-0.38 0.85 -1.72 -0.88 -0.25 0.82 -0.22 -0.32 -0.61 0.30 1.39 0.49 -0.92
 0.51 -0.95 -0.53 0.92 -1.31 -1.35 -1.93 0.33 1.15 -0.98 0.42 0.49 0.88
 0.25 0.40 -0.37 -0.97 1.15 -2.07 -2.79 -0.72 2.33 0.73 -0.09 1.51 -0.86
 0.22 1.22 -0.64 -1.69 0.56 2.34
Z_217
-1.23 0.37 -0.84 -1.42 -0.56 0.52 0.11 -0.37 -0.41 -0.79 3.02 0.51 -1.18
 -0.43 -2.40 -0.80 0.72 -1.01 -1.92 -1.07 0.28 0.75 -2.99 1.53 1.19 1.06
 -0.03 -0.19 -0.58 -2.19 2.70 -2.69 -4.31 -0.87 2.79 1.25 -1.00 3.35
 -0.99 -0.30 1.24 -0.39 -1.00 -0.03 1.52
Z_217
-1.57 -1.25 1.49 0.25 0.00 -1.18 1.18 0.44 -0.16 -0.79 2.04 0.16 -0.77
 -1.36 -1.33 0.10 -0.25 1.36 -0.40 1.99 0.11 -0.45 -1.82 1.08 0.71 0.39
 -0.42 -1.09 -0.11 -1.81 0.70 -0.80 -1.46 -0.19 -1.38 0.16 -0.65 2.42
 -0.16 -0.85 -0.97 0.57 0.77 -0.71 -2.33
Z_416
0.77 0.28 -1.60 0.52 0.13 0.40 -0.10 -0.15 -0.12 1.27 -0.22 0.24 -0.23
 0.80 1.10 -0.41 0.50 -1.03 -0.36 -1.72 0.52 1.06 0.72 -0.47 -0.49 -0.14
 1.18 0.60 -0.76 0.47 0.13 -0.67 0.11 0.18 0.76 -0.25 0.68 -0.69 -0.55
 0.65 0.36 -0.17 -1.73 1.39 1.73
Z_217
1.92 1.30 -0.65 -3.85 -0.36 0.61 0.65 -1.08 -0.65 0.09 0.12 -0.64 -0.28
 -1.08 -1.73 -2.52 0.51 -1.17 -1.06 -1.67 -0.16 1.15 -1.42 -0.70 0.63
 1.20 1.49 0.28 -1.50 0.27 1.89 0.27 1.93 -1.65 3.78 0.27 0.58 -0.89
 -0.51 -0.08 1.07 0.96 -0.15 1.24 2.57
Z_217
0.42 0.19 0.36 -2.60 -0.10 0.22 0.61 -0.53 -0.40 -0.63 1.01 -0.39 -0.16
 -1.15 -1.77 -1.35 0.06 -0.08 -0.58 -0.14 -0.49 0.01 -1.55 0.34 0.89
 0.78 0.08 -0.11 -0.48 -0.70 1.39 -0.17 0.36 -1.14 1.92 0.52 -0.41 0.66
 -0.12 -0.59 0.51 0.51 0.51 0.05 0.52
Z_217
1.03 -0.63 -0.43 -2.38 -0.46 -0.55 1.93 -0.33 -0.77 0.21 2.34 0.04 -1.49
 -1.72 -1.57 -2.26 0.93 -0.07 -1.57 -0.43 0.30 1.05 -2.64 0.07 1.55 1.43
 1.77 -0.27 -2.53 -1.59 2.35 -1.32 0.24 -1.04 1.69 0.57 -0.03 1.52 -0.87
 -0.22 -0.28 1.24 -0.44 1.48 0.85
Z_217
-0.90 0.03 -0.25 0.34 -0.02 -0.49 -0.33 0.14 -0.07 -0.05 1.09 0.55 -0.24
 0.22 -0.61 0.35 0.15 -0.11 -0.11 -0.36 0.12 0.10 -0.73 0.66 0.41 0.23
 -0.18 -0.03 0.21 -0.66 0.42 -1.08 -2.40 0.08 0.35 0.36 -0.32 1.58 -0.26
 -0.27 0.52 -0.35 -0.42 -0.18 0.22
Z_416
-0.97 -1.15 1.65 0.10 0.02 -1.19 0.90 0.40 0.29 -0.80 1.42 -0.10 -0.50
 -1.50 -0.93 0.28 -0.48 1.43 -0.07 2.08 -0.05 -0.56 -1.46 0.96 0.58 0.37
 -0.94 -0.95 -0.01 -1.42 0.40 -0.07 -0.72 -0.21 -1.52 0.21 -0.75 1.66
 -0.20 -0.51 -1.03 0.67 1.23 -0.70 -2.32
Z_416
-0.36 0.41 0.23 0.06 0.04 0.36 -0.70 -0.09 0.17 -0.42 -0.45 0.47 0.40
 0.48 -0.17 0.64 -0.13 -0.06 0.31 -0.08 -0.25 -0.53 0.30 0.05 0.01 -0.18
 -0.74 0.04 0.86 0.31 -0.31 0.28 -0.39 -0.02 0.21 0.25 -0.30 -0.12 0.15
 -0.08 0.45 -0.40 0.34 -0.50 0.04
Z_416
1.67 0.51 -0.39 -2.57 -0.08 0.29 0.63 -0.69 -0.41 0.02 0.15 -0.48 -0.17
 -0.81 -0.94 -1.88 -0.03 -0.57 -0.60 -0.63 0.04 0.66 -0.88 -0.44 0.46
 0.66 0.89 0.22 -1.30 0.01 1.16 0.33 1.77 -0.87 2.20 0.32 0.02 -0.91
 -0.59 0.03 0.90 0.81 0.19 0.90 1.52
Z_217
-0.64 -0.59 0.85 1.01 0.13 -0.54 0.02 0.39 0.16 -0.35 -0.20 0.06 0.24
 -0.12 0.43 0.82 -0.62 0.90 0.75 1.18 0.05 -0.59 0.37 -0.10 -0.22 -0.42
 -0.69 -0.50 0.65 0.04 -0.71 0.53 0.17 0.52 -1.81 -0.25 -0.11 0.04 0.32
 -0.41 -0.77 0.13 0.71 -0.82 -1.84
Z_416
-1.09 -1.30 0.90 0.88 -0.03 -1.25 0.73 0.46 -0.18 -0.31 1.87 0.16 -0.83
 -1.01 -0.66 0.45 -0.17 1.19 -0.09 1.54 0.18 -0.39 -1.36 1.22 0.48 0.28
 -0.30 -0.86 -0.02 -1.32 0.41 -0.98 -1.49 0.09 -1.74 0.16 -0.73 2.14
 0.07 -0.53 -0.90 0.37 0.37 -0.46 -2.31
Z_416
-2.05 -0.57 0.64 1.19 -0.10 -0.16 -0.25 0.60 0.13 -0.92 1.28 0.31 0.34
 -0.10 -0.88 0.95 -0.18 0.28 -0.23 0.66 0.29 -0.63 -1.06 0.97 0.40 0.06
 -1.08 -0.33 0.96 -1.09 0.33 -1.07 -3.01 0.43 -0.64 0.62 -0.86 2.14 0.00
 -0.49 0.13 -0.56 0.17 -0.98 -1.07
Z_416
0.24 0.55 -0.32 -2.01 -0.77 0.27 0.49 -0.70 -0.37 -0.56 1.28 -0.11 -0.60
 -0.80 -1.43 -1.42 0.43 -0.35 -0.97 -0.47 -0.24 0.30 -1.63 0.49 0.97
 0.82 0.10 -0.10 -0.92 -0.91 1.49 -0.74 -0.48 -1.15 1.94 0.69 -0.26 1.03
 -0.45 -0.29 0.53 0.49 -0.05 0.33 0.96
Z_217
1.25 0.18 -1.42 -2.80 -0.45 0.90 0.29 -0.87 -0.56 0.27 0.70 -0.01 -0.62
 -0.47 -1.17 -1.87 0.86 -1.31 -1.33 -1.78 0.18 1.18 -1.38 -0.19 0.77
 1.08 1.40 0.49 -1.44 -0.38 1.73 -0.68 0.22 -1.22 3.37 0.30 0.22 0.08
 -0.71 0.33 1.17 0.52 -0.98 1.28 2.65
Z_217
-1.13 -0.43 1.16 0.10 -0.32 -0.54 -0.11 0.20 -0.02 -0.91 0.68 -0.15 0.00
 -0.49 -0.96 0.64 -0.39 0.83 -0.05 1.30 -0.27 -0.90 -0.73 0.59 0.31 0.20
 -1.01 -0.51 0.76 -0.59 -0.32 -0.02 -1.25 -0.07 -0.63 0.23 -0.88 1.09
 0.22 -0.60 -0.22 0.03 0.93 -1.05 -1.31
Z_416
-0.10 -0.87 0.43 0.95 0.20 -0.98 0.63 0.40 0.04 0.35 0.21 0.07 -0.29
 -0.31 0.87 0.45 -0.02 0.81 0.51 0.88 0.19 -0.17 0.01 0.08 -0.12 -0.27
 0.15 -0.46 -0.41 -0.27 -0.49 0.03 0.58 0.61 -2.09 -0.38 0.03 0.06 -0.03
 0.03 -1.19 0.23 0.40 -0.31 -1.17
Z_416
2.30 2.66 -2.49 -3.90 -0.48 2.37 -0.74 -1.52 -0.53 0.45 -1.50 -0.44 0.40
 0.66 -0.54 -2.26 1.03 -2.67 -1.19 -3.64 -0.31 1.56 0.22 -1.24 -0.04
 0.66 1.63 1.54 -0.82 1.22 1.33 0.08 1.59 -1.66 4.87 0.43 0.79 -2.47
 -0.40 0.61 2.52 0.30 -1.51 1.68 4.87
Z_217
0.73 1.33 -1.98 -3.59 -0.73 1.21 0.79 -0.99 -0.80 -0.04 2.28 0.11 -1.27
 -0.63 -2.25 -2.34 1.30 -2.66 -2.25 -2.42 0.39 1.63 -2.77 0.37 1.31 1.53
 1.26 0.53 -1.60 -1.49 3.14 -1.92 -1.90 -1.83 4.87 1.21 -0.18 1.52 -1.20
 -0.13 1.58 0.27 -1.75 1.32 3.57
Z_217
1.34 1.58 -0.44 -3.22 -0.28 1.51 -0.84 -0.95 -0.32 -0.40 -1.49 -0.84
 0.92 -0.19 -1.33 -1.41 0.28 -1.21 -0.35 -1.35 -0.94 0.24 0.29 -0.93
 -0.23 0.40 0.04 0.71 -0.12 0.96 0.55 1.33 2.11 -1.41 3.75 0.40 0.14
 -1.92 0.23 0.07 1.51 -0.07 0.54 0.27 2.56
Z_217
1.62 0.67 0.55 -3.88 -0.17 0.15 1.00 -0.95 -0.58 -0.38 -0.34 -0.92 0.06
 -1.69 -1.41 -2.41 0.36 -0.13 -0.46 -0.02 -0.75 0.24 -1.24 -0.50 0.70
 0.96 0.84 0.11 -1.71 0.06 1.33 1.35 3.37 -1.50 2.49 0.21 0.21 -1.23
 0.02 -0.28 0.37 1.43 1.05 0.73 0.92
Z_217
-0.81 -1.72 1.57 -0.65 -0.16 -1.66 1.97 0.31 -0.43 -0.60 3.02 -0.02
 -1.23 -2.23 -1.72 -0.71 -0.08 1.56 -0.68 2.20 0.19 -0.11 -2.97 1.21
 1.30 0.73 0.23 -1.11 -1.31 -2.31 1.35 -1.17 -1.13 -0.51 -1.34 0.55
 -0.90 2.95 -0.35 -0.93 -1.38 1.31 0.87 -0.32 -2.26
Z_416
-0.60 -0.66 0.40 0.58 -0.24 -0.61 0.42 0.26 -0.11 -0.14 0.54 0.07 -0.35
 -0.36 -0.27 0.14 -0.15 0.77 0.11 0.77 0.18 -0.08 -0.54 0.39 0.25 -0.01
 -0.12 -0.25 -0.12 -0.59 0.08 -0.34 -0.43 0.19 -1.06 -0.02 -0.35 0.92
 -0.01 -0.13 -0.62 0.38 0.48 -0.17 -0.99
Z_416
-0.56 -0.05 0.46 0.16 0.01 -0.14 0.00 0.31 0.00 -0.68 -0.08 -0.13 0.18
 -0.18 -0.54 0.37 -0.26 0.49 -0.15 0.80 -0.23 -0.73 -0.07 0.44 0.04 0.12
 -0.59 -0.31 0.47 -0.26 -0.05 -0.08 -0.46 -0.05 -0.39 0.31 -0.40 0.35
 0.12 -0.38 -0.13 -0.04 0.59 -0.12 -0.88
Z_416
-1.31 -0.49 0.70 0.06 -0.14 -0.34 0.27 0.33 -0.05 -1.03 1.42 0.07 -0.35
 -0.61 -1.03 0.26 -0.21 0.33 -0.35 0.81 -0.16 -0.51 -1.58 0.80 0.50 0.04
 -0.91 -0.50 0.48 -1.24 0.92 -0.46 -2.26 -0.48 -0.08 0.38 -0.83 2.00
 -0.09 -0.62 -0.13 0.03 0.36 -0.40 -1.33
Z_416
-0.70 0.21 -0.65 -2.04 -0.54 0.33 0.29 -0.29 -0.44 -0.49 2.55 0.31 -1.08
 -0.88 -2.37 -0.99 0.66 -0.93 -1.80 -0.99 0.09 0.70 -2.61 1.06 1.16 1.10
 0.14 0.06 -0.55 -1.82 2.08 -1.98 -3.01 -1.19 2.67 0.96 -0.77 2.48 -0.77
 -0.45 1.47 -0.01 -0.88 -0.03 1.24
Z_217
-0.38 -0.18 0.64 -1.61 -0.12 -0.16 0.20 -0.20 -0.11 -1.04 0.78 -0.43
 0.02 -1.23 -1.53 -0.50 -0.40 0.10 -0.26 0.56 -0.55 -0.49 -1.26 0.45
 0.64 0.58 -0.50 -0.29 -0.01 -0.66 0.75 0.24 -0.13 -0.71 0.77 0.43 -0.62
 0.55 0.30 -0.58 0.04 0.41 1.23 -0.75 -0.54
Z_416
0.11 -1.01 0.65 -0.62 -0.06 -0.88 1.13 0.06 -0.10 -0.11 0.91 -0.22 -0.49
 -1.22 -0.46 -0.61 0.02 0.78 -0.10 0.96 0.10 -0.11 -1.00 0.43 0.51 0.27
 0.24 -0.62 -0.92 -0.61 0.53 0.03 0.72 -0.07 -0.73 -0.02 0.00 0.68 0.03
 -0.37 -0.82 0.80 0.84 0.05 -1.27
Z_416
1.95 0.35 -0.54 -4.17 -0.97 0.18 1.55 -1.11 -1.05 0.11 1.36 -0.50 -0.95
 -1.79 -1.82 -2.89 1.01 -0.30 -1.34 -1.16 -0.02 1.25 -2.46 -0.21 1.32
 1.43 1.60 -0.01 -2.65 -1.10 2.34 -0.64 1.90 -1.80 3.39 0.70 0.06 0.08
 -0.72 -0.14 0.65 1.61 -0.03 1.41 1.85
Z_217
0.68 1.39 -1.38 -2.81 -0.49 1.30 -0.30 -0.83 -0.47 -0.16 0.40 -0.21
 -0.16 0.35 -1.44 -1.14 0.82 -1.64 -1.11 -2.17 -0.18 0.91 -1.02 -0.15
 0.48 0.81 0.50 0.65 -0.69 -0.24 1.51 -0.67 -0.51 -1.32 3.77 0.72 0.03
 -0.09 -0.38 0.15 1.72 -0.08 -0.85 0.58 3.19
Z_217
